Below is a small trained network, with its code and all its weights. Each question gives an input and a target symbol and asks what happens when units are switched off, that is, made to give their printed mean instead of their output.

import numpy as np


def w(rows, s, z=0):
    codes = np.array(rows[::2]) - 128.0
    scale = np.full(codes.shape[1], s)
    scale[-1] = z or s
    return codes * scale


def norm(h):
    return h / np.sqrt((h * h).mean(-1, keepdims=True) + 1e-5)


def f(y):
    return np.maximum(y, 0)


def softmax(a):
    e = np.exp(a - a.max(-1, keepdims=True))
    return e / e.sum(-1, keepdims=True)


def log_softmax(a):
    a = a - a.max(-1, keepdims=True)
    return a - np.log(np.exp(a).sum(-1, keepdims=True))


def net(x, mask):
    ids = ['ΓΘΛΠΣΦΨΩβδεζημξ'.index(c) for c in x.split()]
    T = len(ids)
    res = E[ids] + P[:T]
    u = 0
    for l in range(2):
        r = norm(res)
        for j in range(2):
            rows = slice(4 * j, 4 * j + 4)
            q, k, v = (r @ M[l][rows].T for M in (Q, K, V))
            z = softmax(np.where(np.tri(T) > 0, q @ k.T / 4**0.5, -1e9)) @ v
            o = O[l][rows]
            res = res + np.where(mask[u + j], z, o[:, -1]) @ o[:, :-1]
        u += 2
        y = f(norm(res) @ A[l][:, :-1].T + A[l][:, -1])
        res = res + np.where(mask[u : u + 4], y, B[l][:, -1]) @ B[l][:, :-1]
        u += 4
    return log_softmax(norm(res)[-1] @ U[:, :-1].T + U[:, -1])


Q, K, V, O, A, B = {}, {}, {}, {}, {}, {}
E = w([
[45,166,136,39,35,104,131,112,205],'Γ',
[163,75,151,127,137,76,32,145,127],'Θ',
[56,141,196,199,119,91,123,89,130],'Λ',
[149,98,118,170,186,164,209,117,175],'Π',
[88,126,91,164,115,158,172,60,121],'Σ',
[85,163,96,101,191,195,210,145,95],'Φ',
[124,101,212,23,134,160,125,72,115],'Ψ',
[123,41,138,93,189,99,149,130,87],'Ω',
[60,129,62,148,137,201,85,197,6],'β',
[89,204,103,126,172,167,151,100,96],'δ',
[145,88,210,106,147,124,95,70,48],'ε',
[139,70,74,149,157,136,110,173,133],'ζ',
[125,183,199,135,198,120,141,93,164],'η',
[59,190,161,158,220,123,156,180,189],'μ',
[55,194,124,62,68,99,115,41,79],'ξ',
],0.015)
P = w([
[147,177,130,128,81,114,147,126,106],'0',
[77,115,129,116,124,252,82,112,150],'1',
[174,127,133,93,192,79,120,114,170],'2',
[91,72,168,139,143,176,94,114,127],'3',
[176,119,116,117,195,97,124,94,157],'4',
[102,63,173,147,139,141,109,127,116],'5',
[175,128,106,123,182,103,131,97,148],'6',
[114,73,143,127,124,161,102,152,113],'7',
[182,136,104,127,177,103,130,104,150],'8',
[123,71,134,107,112,152,90,188,110],'9',
[167,146,105,113,160,93,127,105,146],'10',
[127,75,152,118,112,168,87,187,106],'11',
],0.015)
Q[0] = w([
[19,87,136,106,133,148,125,143,108],'L0H0',
[137,123,151,126,43,107,170,24,70],'L0H0',
[43,69,142,198,99,109,147,193,182],'L0H0',
[163,94,186,172,57,214,140,139,214],'L0H0',
[88,184,108,106,130,144,3,234,68],'L0H1',
[102,142,124,131,55,76,29,69,88],'L0H1',
[121,58,164,122,59,210,100,182,102],'L0H1',
[151,135,171,188,159,30,133,135,84],'L0H1',
],0.0064)
K[0] = w([
[87,103,110,111,130,52,196,154,104],'L0H0',
[87,79,165,130,140,177,59,113,124],'L0H0',
[81,130,154,180,98,170,142,130,124],'L0H0',
[97,125,177,114,115,143,104,177,167],'L0H0',
[147,118,109,87,59,124,117,180,80],'L0H1',
[73,145,113,87,85,56,1,101,145],'L0H1',
[117,63,136,127,171,175,96,185,101],'L0H1',
[206,28,204,201,142,78,142,100,80],'L0H1',
],0.0076)
V[0] = w([
[125,184,72,104,116,76,185,253,117],'L0H0',
[105,150,177,129,148,161,75,183,179],'L0H0',
[213,129,116,154,255,141,67,26,133],'L0H0',
[205,208,163,135,70,149,146,134,195],'L0H0',
[128,92,60,119,79,51,131,66,143],'L0H1',
[20,164,135,141,138,36,150,16,154],'L0H1',
[127,211,69,88,72,204,118,161,141],'L0H1',
[204,127,101,39,43,84,154,158,100],'L0H1',
],0.0058)
O[0] = w([
[165,122,149,192,165,142,215,128,118,96],'L0H0',
[78,101,69,75,53,159,186,161,83,74],'L0H0',
[80,156,126,89,208,92,134,148,184,255],'L0H0',
[102,130,155,95,139,57,123,99,71,13],'L0H0',
[143,144,130,118,163,181,148,81,144,88],'L0H1',
[193,119,108,90,141,134,98,254,113,151],'L0H1',
[111,92,143,150,138,56,169,143,132,42],'L0H1',
[121,87,59,130,148,165,105,98,104,60],'L0H1',
],0.0084,0.0054)
A[0] = w([
[110,173,62,182,169,192,87,122,108,249],'L0N0',
[175,91,54,136,161,141,97,150,226,207],'L0N1',
[98,93,192,62,69,195,9,65,212,188],'L0N2',
[1,95,89,70,123,194,60,127,127,60],'L0N3',
],0.0051,0.0019)
B[0] = w([
[20,80,120,21,150,89,121,188,111,200],'L0N0',
[113,86,166,164,112,2,86,143,135,249],'L0N1',
[11,199,115,177,138,114,239,180,114,255],'L0N2',
[210,133,247,177,201,105,194,129,231,216],'L0N3',
],0.0062,0.0058)
Q[1] = w([
[99,71,173,82,160,189,169,92,151],'L1H0',
[203,207,1,46,221,50,104,54,162],'L1H0',
[94,95,56,89,159,128,87,50,89],'L1H0',
[10,134,171,200,114,223,221,201,105],'L1H0',
[105,133,165,132,137,98,195,152,68],'L1H1',
[91,70,156,195,173,190,86,175,158],'L1H1',
[161,169,81,206,161,56,155,80,120],'L1H1',
[222,132,42,45,177,59,42,112,176],'L1H1',
],0.0073)
K[1] = w([
[122,189,187,118,106,125,158,166,9],'L1H0',
[49,66,179,59,188,72,122,209,245],'L1H0',
[1,144,159,78,141,209,104,169,175],'L1H0',
[163,131,124,145,75,161,139,20,86],'L1H0',
[145,115,163,135,141,46,167,107,71],'L1H1',
[91,207,78,173,74,152,144,150,118],'L1H1',
[185,91,158,121,102,94,159,127,185],'L1H1',
[102,82,144,84,178,148,109,173,214],'L1H1',
],0.008)
V[1] = w([
[120,24,146,70,121,247,149,106,136],'L1H0',
[152,61,163,67,52,132,88,183,146],'L1H0',
[147,149,173,186,169,150,2,111,104],'L1H0',
[13,160,65,72,157,119,151,165,96],'L1H0',
[122,189,126,139,117,151,155,147,161],'L1H1',
[90,115,71,131,133,80,97,11,113],'L1H1',
[120,108,176,50,171,106,100,101,177],'L1H1',
[164,57,117,118,120,53,128,142,74],'L1H1',
],0.0083)
O[1] = w([
[172,86,222,89,111,118,138,251,95,99],'L1H0',
[185,33,180,132,177,35,157,115,195,38],'L1H0',
[109,192,151,241,53,106,97,172,146,180],'L1H0',
[212,183,55,113,167,186,154,183,144,205],'L1H0',
[112,170,117,193,25,153,158,136,112,151],'L1H1',
[67,164,38,121,194,120,124,192,166,28],'L1H1',
[89,128,124,206,152,206,164,24,25,253],'L1H1',
[120,94,128,80,254,104,97,80,165,90],'L1H1',
],0.0077,0.0047)
A[1] = w([
[127,111,42,2,145,193,61,81,199,128],'L1N0',
[71,141,162,97,167,230,147,143,219,132],'L1N1',
[124,128,58,149,115,192,129,32,223,2],'L1N2',
[112,216,107,147,110,85,208,132,125,132],'L1N3',
],0.007,0.0052)
B[1] = w([
[189,136,163,176,96,123,54,144,117,214],'L1N0',
[162,99,69,118,62,92,139,101,84,255],'L1N1',
[138,86,165,110,105,253,110,120,177,158],'L1N2',
[164,39,193,130,169,79,133,173,165,202],'L1N3',
],0.013,0.0059)
U = w([
[140,169,196,160,145,78,152,65,180,34],'Γ',
[109,65,189,46,210,120,100,142,141,212],'Θ',
[70,115,84,81,117,124,107,207,68,240],'Λ',
[48,188,148,113,128,159,116,83,67,168],'Π',
[127,147,110,202,132,95,206,162,177,62],'Σ',
[130,101,156,171,136,190,216,55,168,4],'Φ',
[188,90,150,70,107,106,106,186,209,93],'Ψ',
[143,127,131,122,77,204,48,112,188,136],'Ω',
[68,152,120,161,119,90,49,89,156,64],'β',
[161,189,86,132,177,165,148,180,156,177],'δ',
[176,109,175,51,96,139,172,93,96,124],'ε',
[113,46,52,149,144,39,103,130,177,69],'ζ',
[186,148,135,91,69,93,46,147,73,177],'η',
[160,85,104,109,153,146,246,178,107,42],'μ',
[140,114,229,182,84,105,124,178,107,146],'ξ',
],0.012,0.0029)

Each question gives the input, a string of symbols that net reads in full, and the target symbol t.
The units are the heads (4 rows each of Q, K, V and O) and the neurons (one row each of A and B). Each row of codes is followed by its name. A weight is (code - 128) times the scale printed after its matrix; where a second scale follows, it is the last column's (O, A, B and U).
mask holds one flag per unit, layer by layer, with each layer's heads first. A switched-off unit (its flag False) gives its mean, the last column of its rows in O or B, instead of its output. The means were averaged over made-up inputs and are rounded, as every weight is.
A unit's drop is (log p(t) with every unit on - log p(t) with that unit switched off) / (log p(t) with every unit on - log p(t) with every unit switched off).
The circuit of an input: a set's keep is (log p(t) with only the set's units on - log p(t) with every unit switched off) / (log p(t) with every unit on - log p(t) with every unit switched off). Starting from all 12 units, units are removed one at a time, each time the one whose removal leaves the highest keep (on an exact tie, the one counted first), for as long as the keep stays at least 0.8.
circuit, biggest first: the units of the circuit, biggest drop first
unit that matters most: the unit with the biggest drop
k most important neurons: the k neurons with the biggest drops, biggest first
top k neurons in layer l: the k neurons of layer l with the biggest drops, biggest first
which heads matter: for each layer, one digit per head in row order, 1 if its drop is at least 0.15 and else 0, layers parted by /
input ζ Θ ζ Ω Λ Ω δ η β Π, target Λ: which heads matter -> 11 / 11
input β Ω Π ξ ζ η δ η Ψ Ω Ω ζ, target Ψ: circuit, biggest first -> (L1H1 L0H0)
input Ω δ η ξ η Ω Θ Ω Ω δ, target ξ: circuit, biggest first -> (L0H1 L0N2)
input Ω Ω Ω β, target ξ: circuit, biggest first -> (L0H1 L0N3)
input δ δ Ω δ ζ Φ Ω Φ δ Ω Ω, target Θ: 4 most important neurons -> (L0N2 L1N1 L0N1 L0N3)
input η δ η Γ, target Φ: 2 most important neurons -> (L0N2 L0N3)
input ζ Ω Π Ω Ω Γ Ω Ψ ξ δ, target Λ: most important neuron -> (L1N1)
input Ω η δ Γ Ω ε η Ω Ω Π, target ξ: circuit, biggest first -> (L1H0 L0H1)
input β ξ ζ Ω Ω Ψ η Ψ Φ, target μ: which heads matter -> 00 / 01
input δ Ω μ δ Ω δ Ω Ω Ω Ψ, target Ω: circuit, biggest first -> (L1H0 L1N2)
input δ δ η ξ Ω Ψ, target Ω: circuit, biggest first -> (L1H0 L1N0)
input Γ ξ Λ β Ω Σ, target Θ: circuit, biggest first -> (L0H0 L1H0 L0H1)
input Γ Ω Ω ξ, target Θ: circuit, biggest first -> (L0H0 L1H0)
input Π η δ ε η ξ Ω δ Σ Ω Ω Ω, target Π: which heads matter -> 10 / 10
input δ δ Ω ζ, target Ω: top 2 neurons in layer 1 -> (L1N2 L1N0)
input Λ δ Ω ζ η Φ ξ δ η Ω Π, target Φ: which heads matter -> 01 / 11
input β Ω Ω Ω Ω ξ, target Ψ: unit that matters most -> L1H1
input Ψ Ω Θ Ω δ ξ Ω Ω Γ η, target μ: which heads matter -> 10 / 10
input δ Ω Π ξ Ω Ω, target Ω: circuit, biggest first -> (L1H0 L1N2 L1N0)
input δ ε Σ Ω ξ, target η: top neuron in layer 0 -> (L0N2)
input η Ω Ω δ Θ Ω η Ω Ω, target Θ: circuit, biggest first -> (L1H1 L0H0)
input η δ Ω Ω Σ, target Ω: which heads matter -> 11 / 11
input Ω Ω δ Ω μ μ Θ, target β: top 2 neurons in layer 1 -> (L1N1 L1N0)
input δ Φ Ω Π ε ξ, target Ω: 2 most important neurons -> (L0N3 L1N2)
input η Ω δ Ω δ Ω, target Φ: which heads matter -> 00 / 10
input Ω ξ Ω, target η: circuit, biggest first -> (L0H1 L1N0 L0N3)
input Ω δ Λ, target ξ: circuit, biggest first -> (L0H1 L0H0 L0N2 L1H0)
input δ Ω δ η δ Ψ Π δ δ δ Ω Φ, target Ω: top neuron in layer 1 -> (L1N2)
input Σ Ψ ζ η Σ ζ Ω Ω ξ Ω, target β: circuit, biggest first -> (L0H0 L1H0)
input ε Ω Π Ω, target Σ: 3 most important neurons -> (L0N2 L0N3 L0N1)
